[[128 141 127 116 122 137 118 133 122 141 136 136]
 [137 124 124 126 141 145 135 127 133 119 128 121]
 [125 103 126 138 134 120 131 114 134 101 113 113]
 [117 120 127 128 117 114 116 120 123 124 121 127]
 [125 123 124 128 126 120 131 124 125 122 122 122]
 [130 126 120 130 129 114 148 129 125 125 122 119]] value 130

[[117 115 137 118 134 115]
 [127 127 128 127 127 127]
 [128 128 127 128 127 128]
 [106 102 148 106 142 102]
 [131 125 141 118 129 125]
 [120 128 134 122 121 115]
 [140 134 129 120 115 133]
 [145 133 128 121 118 139]] value 145

[[132 129 128 136 147 137 127 129 128 142 128 128 120]
 [128 129 127 137 128 137 129 128 128 122 129 127 121]
 [130 127 127 130 120 128 128 128 128 130 128 128 116]
 [127 128 128 132 131 131 130 128 128 132 129 128 122]
 [127 129 128 119 125 119 128 127 128 124 128 127 141]
 [125 128 128 121 136 122 128 127 128 120 128 127 150]
 [128 128 128 117 135 114 128 129 128 136 128 128 137]
 [132 127 130 131 112 132 127 128 128 127 127 128 127]
 [130 128 128 115 121 113 128 128 128 138 128 127 127]
 [128 127 129 130 140 130 128 128 128 129 128 128 132]] value 128

[[132 135 126 132 119 121 130 133 117 128 125 131]
 [131 133 122 126 124 117 130 132 105 131 125 125]
 [133 132 124 126 121 117 131 130 110 131 123 130]
 [129 123 118 129 114 110 123 125 114 132 118 130]
 [133 132 123 126 121 117 131 130 109 131 123 131]
 [133 134 124 127 123 116 130 131 111 130 122 129]] value 133

[[117 118 131 137 144 130 115 151]
 [127 135 125 127 133 141 125 132]
 [108 122 145 126 137 147 117 116]
 [105 140 129 130 129 146 136 123]
 [139 122 115 145 142 135 120 120]
 [110 141 131 128 132 147 137 122]
 [129 114 114 145 137 126 112 120]
 [110 117 128 125 118 112 112 127]
 [122 119 127 138 143 125 118 154]
 [125 127 127 128 132 117 128 123]
 [131 107 117 137 116 110 112 139]
 [135 119 131 126 124 119 129 127]] value 135

[[136 125 124 132 134 143 122 129 130 125 118 129 144 128 129 127]
 [138 140 125 134 121 128 124 125 134 132 124 139 131 130 142 131]
 [136 143 123 135 100 130 123 133 118 116 122 131 140 127 124 123]
 [138 134 123 148 125 130 129 136 134 126 122 136 123 135 132 129]
 [130 125 114 130 126 126 123 119 136 130 144 127 138 129 119 130]
 [140 131 127 132 122 131 125 125 137 137 125 129 127 133 134 126]
 [122 123 143 125 122 129 125 112 134 121 121 138 116 125 129 127]
 [135 136 125 120 132 130 124 125 134 126 117 117 126 109 133 146]
 [133 128 125 134 133 145 120 143 132 123 119 129 136 128 128 129]
 [135 131 123 144 124 120 123 125 145 139 125 124 126 128 133 130]] value 135
---
Input:
[[122 119 114 126 115 140 142 146 139 128 145 129 128 121 132 139]
 [129 127 121 120 125 119 132 125 135 130 130 131 130 118 118 122]
 [129 128 126 125 128 123 129 126 131 128 129 128 129 123 125 124]
 [142 126 115 120 118 118 128 125 139 132 132 117 135 119 124 120]
 [133 127 117 118 121 118 130 125 137 132 132 120 132 118 120 121]
 [128 128 130 129 129 125 129 126 127 128 128 127 128 130 127 125]
 [122 120 114 127 115 141 143 148 141 128 151 132 128 120 132 141]
 [128 128 128 127 129 124 129 126 129 128 129 128 128 127 127 125]
 [136 126 116 119 119 118 129 125 138 132 132 117 133 118 122 120]
 [123 119 114 126 115 139 141 144 139 128 142 127 129 121 133 138]]
Output: 132

Input:
[[143 140 133 152 124 144 123 112 128 122 137 132 128 127 139 109]
 [111 112 125 107 125 118 138 132 154 142 116 119 131 125 129 137]
 [127 147 140 136 112 146 118 128 128 144 144 126 138 134 137 110]
 [124 124 114 108 129 113 125 156 127 133 126 128 131 127 112 149]
 [123 144 148 139 118 143 127 108 131 136 135 125 131 138 140 109]
 [119 137 127 128 126 128 120 154 123 133 133 128 131 137 112 146]
 [140 125 133 151 128 144 132 101 128 121 127 132 125 122 144 108]
 [120 142 151 139 119 139 128 105 133 134 134 124 132 141 140 111]
 [125 140 149 142 119 141 128 105 129 133 132 128 129 137 141 110]
 [125 142 147 142 118 141 125 104 128 133 136 128 131 136 141 108]
 [138 134 108 128 117 143 115 144 127 150 141 126 141 115 128 123]]
Output: 139

Input:
[[136 132 150 118 136 106 113]
 [109 125 142 113 108 144 129]
 [110 139 115 124 117 145 118]
 [111 151 147 115 142 119 117]
 [136 110 126 133 126 143 139]
 [141 105 110 141 120 124 113]
 [118 146 117 119 125 121 134]]
Output: 106

Input:
[[124 128 129 115 140 147 136 127 130 129 128 128 126 130 130]
 [108 129 128 127 127 123 137 128 127 113 124 128 129 127 121]
 [145 130 128 141 148 139 120 128 128 130 129 128 128 128 155]
 [121 126 128 122 135 132 118 128 127 143 127 128 129 127 126]
 [139 130 128 132 125 118 114 129 127 141 132 127 128 128 139]
 [134 131 128 121 117 116 124 128 127 133 133 127 128 127 139]
 [134 118 128 120 113 131 139 128 128 127 129 128 127 128 107]
 [126 129 128 141 132 122 133 127 131 128 126 129 126 130 120]]
Output: 130

Input:
[[129 138 140 154 128 145 129 138]
 [118 138 131 143 128 139 129 140]
 [112 138 135 143 148 142 130 141]
 [119 138 135 155 125 145 120 153]
 [117 142 135 152 127 136 129 138]
 [114 138 145 143 128 136 128 138]]
Output: 129

Input:
[[130 126 138 138 123 110 123]
 [129 128 135 129 129 149 127]
 [126 121 131 145 137 139 131]
 [118 132 131 131 108 129 123]
 [132 135 137 117 119 141 138]
 [115 120 135 140 118 136 129]
 [122 137 136 138 119 130 142]
 [115 131 121 130 122 127 146]
 [125 149 124 138 124 128 133]
 [112 127 125 133 117 137 137]
 [144 124 140 126 127 132 122]]
Output: 110

Input:
[[128 138 128 127 116 147 128 113 141 114 133 143 129 146 138]
 [128 116 129 134 130 106 129 148 115 142 123 116 129 105 126]
 [129 123 129 129 128 119 128 136 117 110 129 130 128 126 131]
 [128 136 127 126 126 143 128 117 138 142 125 115 128 142 117]
 [128 132 129 126 140 136 129 121 131 140 124 117 129 137 119]]
Output: 146

Input:
[[116 124 131 123 130 124 129 139 131 128 122]
 [113 135 131 133 149 122 131 146 129 108 123]
 [120 123 136 120 126 122 134 138 130 131 119]
 [116 125 136 118 131 120 132 139 128 132 116]
 [113 123 148 140 115 106 140 150 138 110 119]
 [113 122 133 124 130 120 131 139 128 134 119]
 [129 133 135 138 128 122 149 131 123 126 131]
 [126 126 128 126 132 123 130 131 125 134 117]
 [120 108 138 110 150 102 116 144 128 139 132]]
Output: 128
---
[105 128 104 127 130 131] Answer: 127

[[131 118 100 122]
 [119 157 138 127]] Answer: 157

[106 152 124 114 128] Answer: 124

[[132 154 134 118 113 143]
 [117  99 110 138 148 123]
 [120 105 136 140 137 133]] Answer: 140

[136 127 131 128 100] Answer: 131

[[129 118 136 101 136 142]
 [126 123 131 103 143 131]] Answer: 103
